Below are the code and all the weights of a small trained network. Each question names an input and a class and asks about switching units off, where a switched-off unit gives its printed mean instead of its output.

import numpy as np


def w(rows, s, z=0):
    codes = np.array(rows[::2]) - 128.0
    scale = np.full(codes.shape[1], s)
    scale[-1] = z or s
    return codes * scale


def f(y):
    return np.maximum(y, 0)


def log_softmax(a):
    a = a - a.max(-1, keepdims=True)
    return a - np.log(np.exp(a).sum(-1, keepdims=True))


def net(x, mask):
    res = np.array(x, float).reshape(1, 5) / 4 @ E
    y = f(res @ A[0][:, :-1].T + A[0][:, -1])
    res = res + np.where(mask, y, B[0][:, -1]) @ B[0][:, :-1]
    return log_softmax(res[-1] @ U[:, :-1].T + U[:, -1])


A, B = {}, {}
E = w([
[66,148,116,55,104,128,122],'x0',
[70,103,170,155,217,189,173],'x1',
[117,210,146,166,127,171,184],'x2',
[209,163,147,2,183,221,96],'x3',
[49,120,178,112,141,100,48],'x4',
],0.0095)
A[0] = w([
[117,115,108,164,142,137,145,156],'neuron 1',
[122,81,89,80,118,109,68,186],'neuron 2',
[107,119,126,177,136,147,153,89],'neuron 3',
[105,157,98,113,81,118,160,133],'neuron 4',
[143,133,84,173,115,132,140,155],'neuron 5',
[107,118,126,147,148,128,174,110],'neuron 6',
[121,111,159,114,168,171,112,4],'neuron 7',
[131,137,110,162,112,78,121,96],'neuron 8',
[113,93,119,120,124,82,126,143],'neuron 9',
[156,152,124,86,149,200,108,147],'neuron 10',
[109,165,131,127,137,157,147,106],'neuron 11',
[193,118,121,133,142,153,155,214],'neuron 12',
[120,143,102,141,5,68,136,186],'neuron 13',
[184,143,85,116,113,135,170,169],'neuron 14',
[92,127,127,144,134,161,184,209],'neuron 15',
[153,100,116,115,107,83,74,53],'neuron 16',
],0.015,0.0038)
B[0] = w([
[164,92,116,126,144,85,129,168],'neuron 1',
[133,131,157,90,248,107,89,204],'neuron 2',
[170,100,150,119,131,101,129,175],'neuron 3',
[138,175,106,127,115,134,96,170],'neuron 4',
[108,112,88,167,146,90,115,179],'neuron 5',
[159,119,142,117,149,108,143,167],'neuron 6',
[111,153,82,141,113,126,96,164],'neuron 7',
[118,125,128,117,130,96,103,183],'neuron 8',
[150,115,108,137,145,87,128,174],'neuron 9',
[136,226,164,80,102,190,122,205],'neuron 10',
[146,156,186,88,135,158,150,157],'neuron 11',
[146,171,93,136,96,138,163,194],'neuron 12',
[19,159,54,146,100,90,47,251],'neuron 13',
[115,180,80,173,56,126,148,191],'neuron 14',
[182,122,167,84,161,118,169,190],'neuron 15',
[153,96,175,91,190,100,137,182],'neuron 16',
],0.011,0.015)
U = w([
[69,61,194,210,131,200,93,81],'0',
[62,26,108,128,71,233,137,4],'1',
[242,20,220,102,217,111,213,134],'2',
[105,163,5,210,65,128,126,196],'3',
[130,254,175,42,143,252,108,180],'4',
[40,79,95,136,186,63,20,158],'5',
],0.0073,0.0036)

Each question gives the input, the list of numbers given to net, and the class t.
The units are the neurons (one row each of A and B). Each row of codes is followed by its name. A weight is (code - 128) times the scale printed after its matrix; where a second scale follows, it is the last column's (A, B and U).
mask holds one flag per neuron, in row order. A switched-off neuron (its flag False) gives its mean, the last column of its row in B, instead of its output. The means were averaged over made-up inputs and are rounded, as every weight is.
A unit's drop is (log p(t) with every unit on - log p(t) with that unit switched off) / (log p(t) with every unit on - log p(t) with every unit switched off).
The circuit of an input: a set's keep is (log p(t) with only the set's units on - log p(t) with every unit switched off) / (log p(t) with every unit on - log p(t) with every unit switched off). Starting from the 12 units with the biggest drops (on a tie, the unit counted first), units are removed one at a time, each time the one whose removal leaves the highest keep (on an exact tie, the one counted first), for as long as the keep stays at least 0.8.
circuit, biggest first: the units of the circuit, biggest drop first
most important unit: the unit with the biggest drop
top k neurons: the k neurons with the biggest drops, biggest first
drop of u: that unit's drop, to one decimal
input [-8,5,-7,-8,-1], class 2: most important unit => neuron 13
input [0,5,-6,3,4], class 4: top 2 neurons => [neuron 13; neuron 5]
input [2,-8,-3,-4,-6], class 5: top 3 neurons => [neuron 16; neuron 13; neuron 2]
input [6,7,3,-1,4], class 2: circuit, biggest first => [neuron 13; neuron 15]
input [8,8,-5,3,6], class 4: top 2 neurons => [neuron 13; neuron 10]
input [3,4,1,-5,-3], class 2: top 2 neurons => [neuron 15; neuron 13]
input [-7,7,-7,3,1], class 4: top 2 neurons => [neuron 13; neuron 7]
input [5,2,-5,4,3], class 4: top 2 neurons => [neuron 13; neuron 10]
input [-7,-7,3,4,-1], class 3: top 2 neurons => [neuron 14; neuron 2]
input [2,-1,-7,4,0], class 4: top 2 neurons => [neuron 10; neuron 13]
input [5,8,2,-2,5], class 2: drop of neuron 13 => 0.3
input [-5,4,2,0,2], class 2: drop of neuron 13 => 0.4
input [4,7,-1,1,6], class 4: drop of neuron 13 => 0.5
input [2,-2,-7,5,0], class 4: circuit, biggest first => [neuron 10]
input [-8,5,5,2,1], class 2: drop of neuron 13 => 0.8
